Below are the code and all the weights of a small trained network. Each question names an input and a target symbol and asks about switching units off, where a switched-off unit gives its printed mean instead of its output.

import numpy as np


def w(rows, s, z=0):
    codes = np.array(rows[::2]) - 128.0
    scale = np.full(codes.shape[1], s)
    scale[-1] = z or s
    return codes * scale


def norm(h):
    return h / np.sqrt((h * h).mean(-1, keepdims=True) + 1e-5)


def f(y):
    return y / 2 * (1 + np.tanh(0.7978845608 * (y + 0.044715 * y**3)))


def softmax(a):
    e = np.exp(a - a.max(-1, keepdims=True))
    return e / e.sum(-1, keepdims=True)


def log_softmax(a):
    a = a - a.max(-1, keepdims=True)
    return a - np.log(np.exp(a).sum(-1, keepdims=True))


def net(x, mask):
    ids = ['βδεζηλμξπφψ'.index(c) for c in x.split()]
    T = len(ids)
    res = E[ids] + P[:T]
    u = 0
    for l in range(2):
        r = norm(res)
        for j in range(3):
            rows = slice(3 * j, 3 * j + 3)
            q, k, v = (r @ M[l][rows].T for M in (Q, K, V))
            z = softmax(np.where(np.tri(T) > 0, q @ k.T / 3**0.5, -1e9)) @ v
            o = O[l][rows]
            res = res + np.where(mask[u + j], z, o[:, -1]) @ o[:, :-1]
        u += 3
        y = f(norm(res) @ A[l][:, :-1].T + A[l][:, -1])
        res = res + np.where(mask[u : u + 8], y, B[l][:, -1]) @ B[l][:, :-1]
        u += 8
    return log_softmax(norm(res)[-1] @ U[:, :-1].T + U[:, -1])


Q, K, V, O, A, B = {}, {}, {}, {}, {}, {}
E = w([
[128,133,60,164,135],'β',
[187,52,83,155,161],'δ',
[150,98,1,175,206],'ε',
[140,58,185,141,121],'ζ',
[139,133,146,177,90],'η',
[68,61,39,66,120],'λ',
[54,144,50,79,148],'μ',
[63,117,147,172,135],'ξ',
[167,161,163,216,146],'π',
[99,149,121,95,194],'φ',
[111,164,118,145,60],'ψ',
],0.0052)
P = w([
[119,6,23,180,126],'0',
[127,36,22,169,115],'1',
[123,59,34,163,115],'2',
[138,84,59,144,106],'3',
[145,115,80,133,86],'4',
[153,140,111,116,82],'5',
[157,151,118,102,79],'6',
[155,137,135,91,57],'7',
],0.002)
Q[0] = w([
[226,77,201,129,146],'0.h0',
[88,107,40,142,111],'0.h0',
[237,72,194,147,104],'0.h0',
[166,242,117,33,215],'0.h1',
[72,21,106,219,77],'0.h1',
[177,22,116,211,2],'0.h1',
[132,244,115,84,160],'0.h2',
[165,25,72,169,59],'0.h2',
[60,127,45,198,126],'0.h2',
],0.0064)
K[0] = w([
[148,17,134,241,216],'0.h0',
[150,223,60,125,35],'0.h0',
[193,13,100,204,239],'0.h0',
[188,1,22,179,143],'0.h1',
[73,251,224,63,142],'0.h1',
[99,220,243,68,84],'0.h1',
[125,4,73,143,167],'0.h2',
[68,246,183,65,95],'0.h2',
[99,163,216,64,251],'0.h2',
],0.0053)
V[0] = w([
[192,143,161,66,48],'0.h0',
[197,109,198,135,193],'0.h0',
[95,80,116,180,182],'0.h0',
[84,169,100,172,48],'0.h1',
[241,153,63,108,168],'0.h1',
[65,167,19,123,251],'0.h1',
[105,166,94,212,76],'0.h2',
[183,129,143,183,83],'0.h2',
[179,150,173,200,81],'0.h2',
],0.0028)
O[0] = w([
[75,160,69,215,156,22],'0.h0',
[73,69,172,135,192,101],'0.h0',
[147,110,178,111,135,250],'0.h0',
[21,151,106,184,75,153],'0.h1',
[185,95,158,204,148,47],'0.h1',
[62,174,253,128,153,146],'0.h1',
[117,57,141,124,39,179],'0.h2',
[114,101,115,183,112,142],'0.h2',
[79,61,115,198,90,117],'0.h2',
],0.0028,0.0022)
A[0] = w([
[188,145,136,179,109,82],'0.n0',
[28,145,166,140,79,71],'0.n1',
[121,40,106,3,215,214],'0.n2',
[96,84,186,95,88,70],'0.n3',
[99,57,131,77,26,251],'0.n4',
[96,101,134,78,211,152],'0.n5',
[112,72,173,75,88,173],'0.n6',
[82,63,99,47,200,53],'0.n7',
],0.0044,0.0024)
B[0] = w([
[172,141,148,92,114,123],'0.n0',
[131,194,98,144,184,144],'0.n1',
[195,223,91,105,130,210],'0.n2',
[122,72,148,106,174,151],'0.n3',
[180,178,53,195,197,253],'0.n4',
[184,200,153,155,94,144],'0.n5',
[186,92,89,142,173,188],'0.n6',
[159,253,110,110,23,140],'0.n7',
],0.0039,0.0047)
Q[1] = w([
[58,113,214,18,75],'1.h0',
[156,158,72,200,206],'1.h0',
[207,164,27,211,119],'1.h0',
[171,100,31,254,119],'1.h1',
[200,123,118,163,175],'1.h1',
[73,110,116,138,23],'1.h1',
[116,95,162,97,124],'1.h2',
[203,84,71,145,176],'1.h2',
[106,92,107,129,122],'1.h2',
],0.0058)
K[1] = w([
[233,58,61,84,206],'1.h0',
[71,183,202,147,50],'1.h0',
[30,218,152,222,70],'1.h0',
[206,46,255,211,69],'1.h1',
[135,159,174,121,78],'1.h1',
[190,17,22,105,149],'1.h1',
[106,192,151,173,122],'1.h2',
[125,35,137,212,116],'1.h2',
[100,101,144,110,90],'1.h2',
],0.0048)
V[1] = w([
[159,74,205,147,100],'1.h0',
[76,75,206,119,252],'1.h0',
[102,196,117,154,206],'1.h0',
[94,106,129,161,86],'1.h1',
[112,192,102,186,115],'1.h1',
[121,172,243,136,50],'1.h1',
[100,150,119,31,98],'1.h2',
[91,70,130,85,85],'1.h2',
[164,121,57,137,146],'1.h2',
],0.0029)
O[1] = w([
[196,200,160,175,75,67],'1.h0',
[207,213,50,211,250,75],'1.h0',
[36,109,67,174,182,195],'1.h0',
[125,238,93,108,169,103],'1.h1',
[57,202,200,153,111,155],'1.h1',
[194,215,71,207,83,1],'1.h1',
[206,111,40,152,148,13],'1.h2',
[192,194,74,112,175,49],'1.h2',
[190,130,187,171,187,243],'1.h2',
],0.0024,0.0026)
A[1] = w([
[67,95,85,129,24,82],'1.n0',
[109,118,215,244,111,112],'1.n1',
[58,215,100,142,57,87],'1.n2',
[116,76,105,37,174,208],'1.n3',
[103,184,68,49,186,81],'1.n4',
[94,241,143,69,58,253],'1.n5',
[102,133,218,253,137,100],'1.n6',
[152,64,112,181,203,152],'1.n7',
],0.0041,0.0037)
B[1] = w([
[219,62,111,159,151,111],'1.n0',
[203,252,89,183,93,157],'1.n1',
[93,59,134,138,135,115],'1.n2',
[107,187,190,117,98,207],'1.n3',
[151,209,157,124,219,123],'1.n4',
[92,69,236,180,54,161],'1.n5',
[211,241,91,205,123,157],'1.n6',
[62,163,171,92,137,253],'1.n7',
],0.004,0.0035)
U = w([
[19,205,105,238,180,30],'β',
[209,26,223,190,237,94],'δ',
[33,157,151,71,70,4],'ε',
[254,32,49,31,151,140],'ζ',
[158,43,66,230,18,62],'η',
[165,173,14,15,44,190],'λ',
[121,200,235,72,30,88],'μ',
[54,173,41,112,249,210],'ξ',
[244,175,33,253,83,123],'π',
[219,244,222,150,72,222],'φ',
[37,24,75,184,28,134],'ψ',
],0.0067,0.0037)

Each question gives the input, a string of symbols that net reads in full, and the target symbol t.
The units are the heads (3 rows each of Q, K, V and O) and the neurons (one row each of A and B). Each row of codes is followed by its name. A weight is (code - 128) times the scale printed after its matrix; where a second scale follows, it is the last column's (O, A, B and U).
mask holds one flag per unit, layer by layer, with each layer's heads first. A switched-off unit (its flag False) gives its mean, the last column of its rows in O or B, instead of its output. The means were averaged over made-up inputs and are rounded, as every weight is.
A unit's drop is (log p(t) with every unit on - log p(t) with that unit switched off) / (log p(t) with every unit on - log p(t) with every unit switched off).
The circuit of an input: a set's keep is (log p(t) with only the set's units on - log p(t) with every unit switched off) / (log p(t) with every unit on - log p(t) with every unit switched off). Starting from the 12 units with the biggest drops (on a tie, the unit counted first), units are removed one at a time, each time the one whose removal leaves the highest keep (on an exact tie, the one counted first), for as long as the keep stays at least 0.8.
circuit, biggest first: the units of the circuit, biggest drop first
most important unit: the unit with the biggest drop
k most important neurons: the k neurons with the biggest drops, biggest first
k most important neurons of layer l: the k neurons of layer l with the biggest drops, biggest first
which heads matter: for each layer, one digit per head in row order, 1 if its drop is at least 0.15 and else 0, layers parted by /
drop of u: that unit's drop, to one decimal
input ξ ζ δ ζ φ ψ φ ζ, target δ: most important unit => 0.n6
input ψ ζ ζ, target ψ: circuit, biggest first => 0.h1; 0.h2
input ζ μ ξ φ φ ζ ξ φ, target μ: 3 most important neurons of layer 1 => 1.n5; 1.n6; 1.n1
input δ λ ψ ψ ζ ε, target ψ: which heads matter => 100 / 100
input ξ δ δ, target ξ: 4 most important neurons of layer 1 => 1.n5; 1.n7; 1.n0; 1.n3
input φ ζ ζ, target φ: which heads matter => 111 / 000
input ξ π ξ ζ β δ ξ, target ξ: 2 most important neurons => 0.n1; 0.n7
input ξ ξ δ λ δ β μ, target μ: 3 most important neurons => 1.n5; 1.n4; 0.n4
input φ δ ζ, target φ: which heads matter => 011 / 000
input ξ ζ ζ ζ η, target π: 3 most important neurons of layer 1 => 1.n1; 1.n6; 1.n5
input ξ ξ ζ ζ, target ξ: circuit, biggest first => 0.h1; 1.h0; 1.n5; 0.n4
input ζ δ λ μ, target μ: 2 most important neurons of layer 1 => 1.n5; 1.n4
input ζ ψ β ζ ζ δ η, target η: which heads matter => 010 / 100
input β ζ β, target ψ: which heads matter => 000 / 000
input δ η ξ ξ ζ ζ ζ β, target ψ: which heads matter => 100 / 000
input ξ ξ π π β ζ η, target π: most important neuron of layer 0 => 0.n7
input δ φ φ ζ δ ζ ζ ξ, target ξ: which heads matter => 010 / 000
input β ξ ζ, target ξ: 2 most important neurons of layer 0 => 0.n4; 0.n2
input φ π φ δ ζ ψ, target η: 2 most important neurons => 1.n0; 1.n7
input ζ η ζ π ξ ζ φ, target μ: most important unit => 1.n5
input ζ ζ ξ ξ δ φ, target φ: 2 most important neurons => 0.n2; 0.n5
input δ ζ ζ, target ζ: drop of 0.n1 => 0.1
input δ ζ μ ζ φ ζ η ζ, target δ: drop of 0.n6 => 0.2
input ξ ξ φ, target φ: drop of 0.n2 => 0.2
